Below are the code and all the weights of a small trained network. Each question names an input and a target symbol and asks about switching units off, where a switched-off unit gives its printed mean instead of its output.

import numpy as np


def w(rows, s, z=0):
    codes = np.array(rows[::2]) - 128.0
    scale = np.full(codes.shape[1], s)
    scale[-1] = z or s
    return codes * scale


def norm(h):
    return h / np.sqrt((h * h).mean(-1, keepdims=True) + 1e-5)


def f(y):
    return np.maximum(y, 0)


def softmax(a):
    e = np.exp(a - a.max(-1, keepdims=True))
    return e / e.sum(-1, keepdims=True)


def log_softmax(a):
    a = a - a.max(-1, keepdims=True)
    return a - np.log(np.exp(a).sum(-1, keepdims=True))


def net(x, mask):
    ids = ['αβεηθξστφω'.index(c) for c in x.split()]
    T = len(ids)
    res = E[ids] + P[:T]
    u = 0
    for l in range(2):
        r = norm(res)
        for j in range(2):
            rows = slice(2 * j, 2 * j + 2)
            q, k, v = (r @ M[l][rows].T for M in (Q, K, V))
            z = softmax(np.where(np.tri(T) > 0, q @ k.T / 2**0.5, -1e9)) @ v
            o = O[l][rows]
            res = res + np.where(mask[u + j], z, o[:, -1]) @ o[:, :-1]
        u += 2
        y = f(norm(res) @ A[l][:, :-1].T + A[l][:, -1])
        res = res + np.where(mask[u : u + 4], y, B[l][:, -1]) @ B[l][:, :-1]
        u += 4
    return log_softmax(norm(res)[-1] @ U[:, :-1].T + U[:, -1])


Q, K, V, O, A, B = {}, {}, {}, {}, {}, {}
E = w([
[147,89,166],'α',
[124,132,172],'β',
[111,160,111],'ε',
[195,98,2],'η',
[127,128,151],'θ',
[101,159,137],'ξ',
[105,76,106],'σ',
[213,154,120],'τ',
[80,188,122],'φ',
[131,112,178],'ω',
],0.023)
P = w([
[218,6,101],'0',
[77,192,2],'1',
[178,62,111],'2',
[184,56,108],'3',
[104,152,71],'4',
[105,147,88],'5',
[113,130,101],'6',
[90,149,117],'7',
[94,149,132],'8',
[84,147,136],'9',
],0.0062)
Q[0] = w([
[150,215,230],'0.h1',
[254,154,246],'0.h1',
[98,213,129],'0.h2',
[18,103,192],'0.h2',
],0.0086)
K[0] = w([
[205,250,191],'0.h1',
[255,243,60],'0.h1',
[20,51,204],'0.h2',
[111,187,3],'0.h2',
],0.0075)
V[0] = w([
[255,206,193],'0.h1',
[82,47,86],'0.h1',
[15,47,253],'0.h2',
[113,232,135],'0.h2',
],0.0085)
O[0] = w([
[254,187,104,102],'0.h1',
[98,185,54,223],'0.h1',
[51,203,86,9],'0.h2',
[178,127,80,45],'0.h2',
],0.0087,0.0014)
A[0] = w([
[255,4,71,120],'0.n1',
[80,234,167,154],'0.n2',
[88,25,221,150],'0.n3',
[193,69,180,1],'0.n4',
],0.0064,0.0048)
B[0] = w([
[29,249,173,254],'0.n1',
[63,130,254,222],'0.n2',
[63,120,186,220],'0.n3',
[163,126,142,154],'0.n4',
],0.0092,0.0042)
Q[1] = w([
[50,154,208],'1.h1',
[136,192,176],'1.h1',
[103,139,207],'1.h2',
[210,90,251],'1.h2',
],0.013)
K[1] = w([
[45,67,100],'1.h1',
[179,84,255],'1.h1',
[98,65,116],'1.h2',
[38,77,79],'1.h2',
],0.011)
V[1] = w([
[170,253,218],'1.h1',
[144,77,175],'1.h1',
[74,147,242],'1.h2',
[161,248,124],'1.h2',
],0.0068)
O[1] = w([
[93,145,106,185],'1.h1',
[139,156,155,140],'1.h1',
[149,95,156,254],'1.h2',
[174,253,171,130],'1.h2',
],0.014,0.0038)
A[1] = w([
[255,176,163,6],'1.n1',
[137,231,12,177],'1.n2',
[61,17,77,66],'1.n3',
[37,232,237,111],'1.n4',
],0.0085,0.0021)
B[1] = w([
[142,251,96,157],'1.n1',
[144,101,175,184],'1.n2',
[167,146,53,163],'1.n3',
[196,83,179,255],'1.n4',
],0.015,0.0089)
U = w([
[96,75,103,252],'α',
[96,163,164,103],'β',
[122,148,153,51],'ε',
[210,105,88,109],'η',
[160,122,168,51],'θ',
[119,165,165,79],'ξ',
[154,139,129,191],'σ',
[178,251,144,165],'τ',
[28,182,174,162],'φ',
[105,136,142,62],'ω',
],0.012,0.0046)

Each question gives the input, a string of symbols that net reads in full, and the target symbol t.
The units are the heads (2 rows each of Q, K, V and O) and the neurons (one row each of A and B). Each row of codes is followed by its name. A weight is (code - 128) times the scale printed after its matrix; where a second scale follows, it is the last column's (O, A, B and U).
mask holds one flag per unit, layer by layer, with each layer's heads first. A switched-off unit (its flag False) gives its mean, the last column of its rows in O or B, instead of its output. The means were averaged over made-up inputs and are rounded, as every weight is.
A unit's drop is (log p(t) with every unit on - log p(t) with that unit switched off) / (log p(t) with every unit on - log p(t) with every unit switched off).
The circuit of an input: a set's keep is (log p(t) with only the set's units on - log p(t) with every unit switched off) / (log p(t) with every unit on - log p(t) with every unit switched off). Starting from all 12 units, units are removed one at a time, each time the one whose removal leaves the highest keep (on an exact tie, the one counted first), for as long as the keep stays at least 0.8.
units of the circuit, in order: the units of the circuit, biggest drop first
top k neurons: the k neurons with the biggest drops, biggest first
k most important neurons of layer l: the k neurons of layer l with the biggest drops, biggest first
which heads matter: for each layer, one digit per head in row order, 1 if its drop is at least 0.15 and else 0, layers parted by /
drop when u is switched off: that unit's drop, to one decimal
input θ η η τ η β η ξ ε β, target τ: units of the circuit, in order -> [0.h1; 1.h2]
input η η α η η ε τ φ ε η, target τ: units of the circuit, in order -> [1.h2]
input β τ β τ α, target τ: units of the circuit, in order -> [0.h1; 1.n1]
input ξ ε ω ε, target φ: which heads matter -> 11 / 00
input τ φ η ω ω η ω ω ω η, target τ: top 2 neurons -> [0.n1; 1.n4]
input φ ε η β α τ α ω, target τ: which heads matter -> 10 / 00
input φ β ξ, target η: top 3 neurons -> [1.n3; 0.n1; 0.n3]
input β α ω η φ β η θ τ α, target τ: top 2 neurons -> [1.n1; 0.n2]
input ε α ξ ξ α η ε β σ θ, target α: which heads matter -> 11 / 01
input ε β τ θ β, target τ: 2 most important neurons of layer 0 -> [0.n2; 0.n3]
input ξ ε σ ε ω β, target α: 2 most important neurons of layer 0 -> [0.n2; 0.n1]
input σ η θ ω β η η σ η η, target α: drop when 0.h2 is switched off -> 0.1
input ε α φ φ θ σ η, target α: drop when 1.n4 is switched off -> 0.2
input η β α β η σ σ θ η ω, target α: drop when 1.h2 is switched off -> 0.6
input η ω η ξ η σ β, target α: most important neuron of layer 0 -> [0.n1]
input ε α θ η τ η ε ω ω, target τ: 2 most important neurons of layer 1 -> [1.n1; 1.n2]
